Below are the code and all the weights of a small trained network. Each question names an input and a class and asks about switching units off, where a switched-off unit gives its printed mean instead of its output.

import numpy as np


def w(rows, s, z=0):
    codes = np.array(rows[::2]) - 128.0
    scale = np.full(codes.shape[1], s)
    scale[-1] = z or s
    return codes * scale


def f(y):
    return np.maximum(y, 0)


def log_softmax(a):
    a = a - a.max(-1, keepdims=True)
    return a - np.log(np.exp(a).sum(-1, keepdims=True))


def net(x, mask):
    res = np.array(x, float).reshape(1, 5) / 4 @ E
    y = f(res @ A[0][:, :-1].T + A[0][:, -1])
    res = res + np.where(mask, y, B[0][:, -1]) @ B[0][:, :-1]
    return log_softmax(res[-1] @ U[:, :-1].T + U[:, -1])


A, B = {}, {}
E = w([
[109,138,155,123,160,135,148,111,118,126],'x0',
[101,162,95,190,192,187,122,174,254,83],'x1',
[27,222,86,92,100,115,184,198,83,160],'x2',
[143,139,127,203,49,219,237,99,84,31],'x3',
[127,127,103,109,73,169,102,127,162,173],'x4',
],0.011)
A[0] = w([
[94,225,100,92,90,110,158,102,137,107,32],'N1',
[93,248,51,82,99,159,194,254,76,115,37],'N2',
[137,177,130,124,163,154,140,76,99,93,131],'N3',
[91,109,140,168,53,184,206,116,111,43,77],'N4',
[113,122,118,158,160,182,165,178,212,120,159],'N5',
[137,129,120,227,91,160,193,68,89,140,97],'N6',
[183,86,158,205,127,153,112,61,156,184,71],'N7',
[30,149,70,156,109,100,155,204,92,125,25],'N8',
[161,182,151,184,70,225,171,124,97,25,111],'N9',
[129,185,110,157,167,145,135,178,210,79,193],'N10',
[140,95,137,113,83,77,195,81,60,208,176],'N11',
[138,67,126,149,175,174,72,25,133,96,5],'N12',
[97,193,150,197,153,162,71,174,221,66,168],'N13',
[111,97,84,168,62,125,160,81,79,101,97],'N14',
[65,119,114,67,184,8,22,152,148,139,109],'N15',
[168,81,137,66,81,100,163,136,55,137,196],'N16',
[193,55,173,251,133,98,69,63,189,98,27],'N17',
[102,132,170,78,221,30,73,177,201,220,74],'N18',
[123,134,126,194,88,168,189,107,113,103,116],'N19',
[103,99,126,115,67,166,173,106,121,63,97],'N20',
[140,155,162,183,84,136,127,151,105,121,119],'N21',
[148,51,94,129,88,141,75,56,145,114,93],'N22',
[173,203,121,173,69,121,161,129,122,53,110],'N23',
[71,172,163,172,85,150,125,155,92,125,90],'N24',
[252,92,182,130,128,173,109,67,172,110,36],'N25',
[115,156,48,178,182,155,157,158,189,114,137],'N26',
[86,206,104,114,62,90,158,160,131,139,50],'N27',
[70,140,95,163,167,169,120,191,240,52,166],'N28',
[123,115,167,98,34,85,106,48,11,149,180],'N29',
[46,209,91,168,146,70,152,250,75,218,49],'N30',
],0.0085,0.0022)
B[0] = w([
[118,186,195,109,167,188,76,125,123,68,172],'N1',
[196,129,168,52,192,186,119,53,163,38,235],'N2',
[147,102,129,124,133,123,140,109,109,181,155],'N3',
[135,125,191,185,102,138,88,165,170,175,217],'N4',
[86,89,51,111,173,32,146,136,69,129,192],'N5',
[176,152,141,201,104,125,86,164,135,162,196],'N6',
[132,168,138,58,181,192,92,76,114,115,184],'N7',
[148,130,168,63,178,156,91,58,164,77,194],'N8',
[153,179,95,173,64,179,139,134,174,216,229],'N9',
[72,71,53,97,110,107,197,162,2,145,200],'N10',
[70,35,77,101,133,45,215,147,60,109,206],'N11',
[187,137,131,104,156,148,119,72,149,40,186],'N12',
[65,73,70,103,92,48,175,167,72,112,211],'N13',
[145,91,102,179,106,111,145,135,158,172,183],'N14',
[175,118,165,210,112,140,137,198,192,248,241],'N15',
[76,86,70,56,96,38,165,133,48,133,200],'N16',
[138,131,197,103,193,155,69,39,137,66,221],'N17',
[183,198,113,195,51,147,116,154,168,233,255],'N18',
[178,143,110,224,98,166,158,196,185,203,192],'N19',
[145,137,142,149,94,130,134,144,145,158,183],'N20',
[96,120,92,161,117,118,67,123,179,153,157],'N21',
[151,118,73,88,160,162,138,124,141,79,180],'N22',
[141,114,89,194,72,141,44,155,188,153,186],'N23',
[205,176,140,172,138,162,110,94,117,127,168],'N24',
[154,179,170,64,188,157,97,63,111,79,206],'N25',
[70,56,110,87,150,109,173,140,72,99,194],'N26',
[107,171,147,163,178,143,81,82,108,57,186],'N27',
[49,97,77,104,72,95,222,176,59,123,222],'N28',
[14,46,71,78,64,68,216,153,80,95,232],'N29',
[194,142,203,141,188,177,112,75,170,18,227],'N30',
],0.007,0.016)
U = w([
[6,41,97,86,86,77,170,132,26,124,249],'0',
[181,139,151,179,79,133,116,149,212,255,123],'1',
[172,130,187,77,173,153,102,29,155,9,13],'2',
],0.013,0.0016)

Each question gives the input, the list of numbers given to net, and the class t.
The units are the neurons (one row each of A and B). Each row of codes is followed by its name. A weight is (code - 128) times the scale printed after its matrix; where a second scale follows, it is the last column's (A, B and U).
mask holds one flag per neuron, in row order. A switched-off neuron (its flag False) gives its mean, the last column of its row in B, instead of its output. The means were averaged over made-up inputs and are rounded, as every weight is.
A unit's drop is (log p(t) with every unit on - log p(t) with that unit switched off) / (log p(t) with every unit on - log p(t) with every unit switched off).
unit that matters most: the unit with the biggest drop
k most important neurons: the k neurons with the biggest drops, biggest first
drop when u is switched off: that unit's drop, to one decimal
input [6,2,-3,-1,7], class 2: 2 most important neurons : [N29 N11]
input [6,-1,8,-6,-4], class 2: unit that matters most : N30
input [-4,8,8,-6,1], class 0: 4 most important neurons : [N28 N10 N13 N26]
input [1,3,8,-8,4], class 1: 4 most important neurons : [N18 N15 N17 N25]
input [7,4,2,-5,-4], class 1: 4 most important neurons : [N18 N15 N29 N11]
input [3,8,4,-8,-4], class 0: 2 most important neurons : [N28 N10]
input [-2,-4,-7,-6,0], class 2: 2 most important neurons : [N17 N25]
input [-5,6,6,-6,-2], class 0: 2 most important neurons : [N28 N10]
input [-2,7,-7,-2,2], class 0: 2 most important neurons : [N28 N13]
input [5,6,6,7,3], class 1: 4 most important neurons : [N9 N19 N4 N29]
input [4,8,-6,7,-4], class 0: 3 most important neurons : [N28 N13 N10]
input [-6,5,8,7,-3], class 2: 2 most important neurons : [N2 N8]
input [5,5,-1,5,1], class 0: 2 most important neurons : [N28 N18]
input [0,-3,4,-3,-7], class 2: 2 most important neurons : [N30 N28]
input [-4,1,6,4,6], class 2: unit that matters most : N2
input [-6,3,7,-1,5], class 2: drop when N29 is switched off : 0.0
input [-3,3,2,-5,-5], class 1: drop when N18 is switched off : 0.1
input [-5,3,6,-5,0], class 2: drop when N9 is switched off : 0.1
